Below are the code and all the weights of a small trained network. Each question names an input and a class and asks about switching units off, where a switched-off unit gives its printed mean instead of its output.

import numpy as np


def w(rows, s, z=0):
    codes = np.array(rows[::2]) - 128.0
    scale = np.full(codes.shape[1], s)
    scale[-1] = z or s
    return codes * scale


def f(y):
    return y / 2 * (1 + np.tanh(0.7978845608 * (y + 0.044715 * y**3)))


def log_softmax(a):
    a = a - a.max(-1, keepdims=True)
    return a - np.log(np.exp(a).sum(-1, keepdims=True))


def net(x, mask):
    res = np.array(x, float).reshape(1, 4) / 4 @ E
    y = f(res @ A[0][:, :-1].T + A[0][:, -1])
    res = res + np.where(mask, y, B[0][:, -1]) @ B[0][:, :-1]
    return log_softmax(res[-1] @ U[:, :-1].T + U[:, -1])


A, B = {}, {}
E = w([
[240,135,105,76,205,14],'x0',
[134,112,225,10,34,125],'x1',
[51,254,192,117,212,84],'x2',
[95,172,71,146,5,11],'x3',
],0.0059)
A[0] = w([
[122,138,77,227,168,124,45],'neuron 1',
[53,138,140,196,76,197,131],'neuron 2',
[216,159,100,95,190,47,159],'neuron 3',
[120,149,61,209,169,137,2],'neuron 4',
[104,173,90,138,36,37,69],'neuron 5',
[156,99,191,89,234,221,82],'neuron 6',
[200,2,71,120,66,164,37],'neuron 7',
[96,137,47,204,180,132,5],'neuron 8',
[216,148,89,104,157,52,183],'neuron 9',
[92,199,68,149,37,48,87],'neuron 10',
[130,104,235,16,58,137,142],'neuron 11',
[64,237,214,115,169,95,42],'neuron 12',
[109,134,219,17,55,133,109],'neuron 13',
[35,152,126,186,77,195,98],'neuron 14',
[216,131,92,93,184,56,178],'neuron 15',
[42,139,128,177,77,200,121],'neuron 16',
[119,134,76,222,167,127,57],'neuron 17',
[209,39,60,138,54,166,50],'neuron 18',
],0.0066,0.00098)
B[0] = w([
[192,69,116,131,179,74,195],'neuron 1',
[120,65,143,32,122,133,224],'neuron 2',
[98,85,158,31,87,170,234],'neuron 3',
[184,84,108,137,172,76,189],'neuron 4',
[205,152,102,180,104,206,223],'neuron 5',
[202,185,95,210,55,228,253],'neuron 6',
[52,219,40,106,197,111,252],'neuron 7',
[170,78,105,136,169,98,200],'neuron 8',
[108,100,162,70,83,174,221],'neuron 9',
[197,160,93,170,89,222,230],'neuron 10',
[204,82,89,192,206,61,246],'neuron 11',
[73,196,1,82,208,121,239],'neuron 12',
[208,57,71,176,203,55,234],'neuron 13',
[122,82,145,29,111,152,226],'neuron 14',
[103,88,177,37,84,178,229],'neuron 15',
[131,76,145,43,112,138,224],'neuron 16',
[184,77,124,127,167,71,193],'neuron 17',
[44,203,51,99,194,113,244],'neuron 18',
],0.0074,0.0044)
U = w([
[193,61,121,172,171,13,122],'0',
[21,235,70,107,179,99,115],'1',
[97,68,177,44,78,148,110],'2',
[190,187,124,208,75,215,125],'3',
[72,140,188,175,91,85,220],'4',
[56,163,247,224,75,34,14],'5',
[35,151,220,228,78,51,11],'6',
],0.013,0.012)

Each question gives the input, the list of numbers given to net, and the class t.
The units are the neurons (one row each of A and B). Each row of codes is followed by its name. A weight is (code - 128) times the scale printed after its matrix; where a second scale follows, it is the last column's (A, B and U).
mask holds one flag per neuron, in row order. A switched-off neuron (its flag False) gives its mean, the last column of its row in B, instead of its output. The means were averaged over made-up inputs and are rounded, as every weight is.
A unit's drop is (log p(t) with every unit on - log p(t) with that unit switched off) / (log p(t) with every unit on - log p(t) with every unit switched off).
The circuit of an input: a set's keep is (log p(t) with only the set's units on - log p(t) with every unit switched off) / (log p(t) with every unit on - log p(t) with every unit switched off). Starting from the 12 units with the biggest drops (on a tie, the unit counted first), units are removed one at a time, each time the one whose removal leaves the highest keep (on an exact tie, the one counted first), for as long as the keep stays at least 0.8.
circuit, biggest first: the units of the circuit, biggest drop first
k most important neurons: the k neurons with the biggest drops, biggest first
drop when u is switched off: that unit's drop, to one decimal
input [8,5,5,6], class 2: 3 most important neurons : neuron 3; neuron 15; neuron 9
input [6,0,-3,-6], class 2: 2 most important neurons : neuron 15; neuron 3
input [-5,7,6,8], class 3: circuit, biggest first : neuron 10
input [-2,5,3,-1], class 0: circuit, biggest first : neuron 13; neuron 11
input [0,7,-6,-7], class 0: 2 most important neurons : neuron 11; neuron 13
input [-6,-1,6,-7], class 3: 4 most important neurons : neuron 6; neuron 7; neuron 18; neuron 3
input [-2,7,-4,6], class 0: 3 most important neurons : neuron 13; neuron 11; neuron 6
input [0,-3,-1,1], class 4: 4 most important neurons : neuron 13; neuron 11; neuron 12; neuron 6
input [5,-5,-8,-7], class 1: circuit, biggest first : neuron 7; neuron 18
input [6,0,-4,7], class 3: circuit, biggest first : neuron 5; neuron 10
input [-1,-1,-4,3], class 1: 2 most important neurons : neuron 6; neuron 18
input [-2,4,-7,8], class 3: 2 most important neurons : neuron 5; neuron 10
input [-6,-7,7,8], class 3: 4 most important neurons : neuron 10; neuron 5; neuron 13; neuron 11
input [1,5,-2,4], class 0: circuit, biggest first : neuron 11
input [8,-4,7,2], class 2: circuit, biggest first : neuron 3; neuron 15
input [2,0,3,0], class 4: 2 most important neurons : neuron 7; neuron 18
input [7,5,3,5], class 2: 4 most important neurons : neuron 3; neuron 15; neuron 9; neuron 6
input [2,8,-8,-5], class 0: 3 most important neurons : neuron 11; neuron 13; neuron 12
input [7,3,6,-5], class 2: 3 most important neurons : neuron 3; neuron 15; neuron 7
input [-8,-6,-6,-7], class 2: most important neuron : neuron 2
input [6,0,-6,-3], class 1: 2 most important neurons : neuron 7; neuron 18
input [5,-4,-2,-3], class 2: drop when neuron 9 is switched off : 0.1
input [1,-7,5,7], class 0: drop when neuron 4 is switched off : 0.2
input [1,5,-6,6], class 1: drop when neuron 12 is switched off : -0.1
input [-4,-4,5,7], class 3: drop when neuron 10 is switched off : 0.6
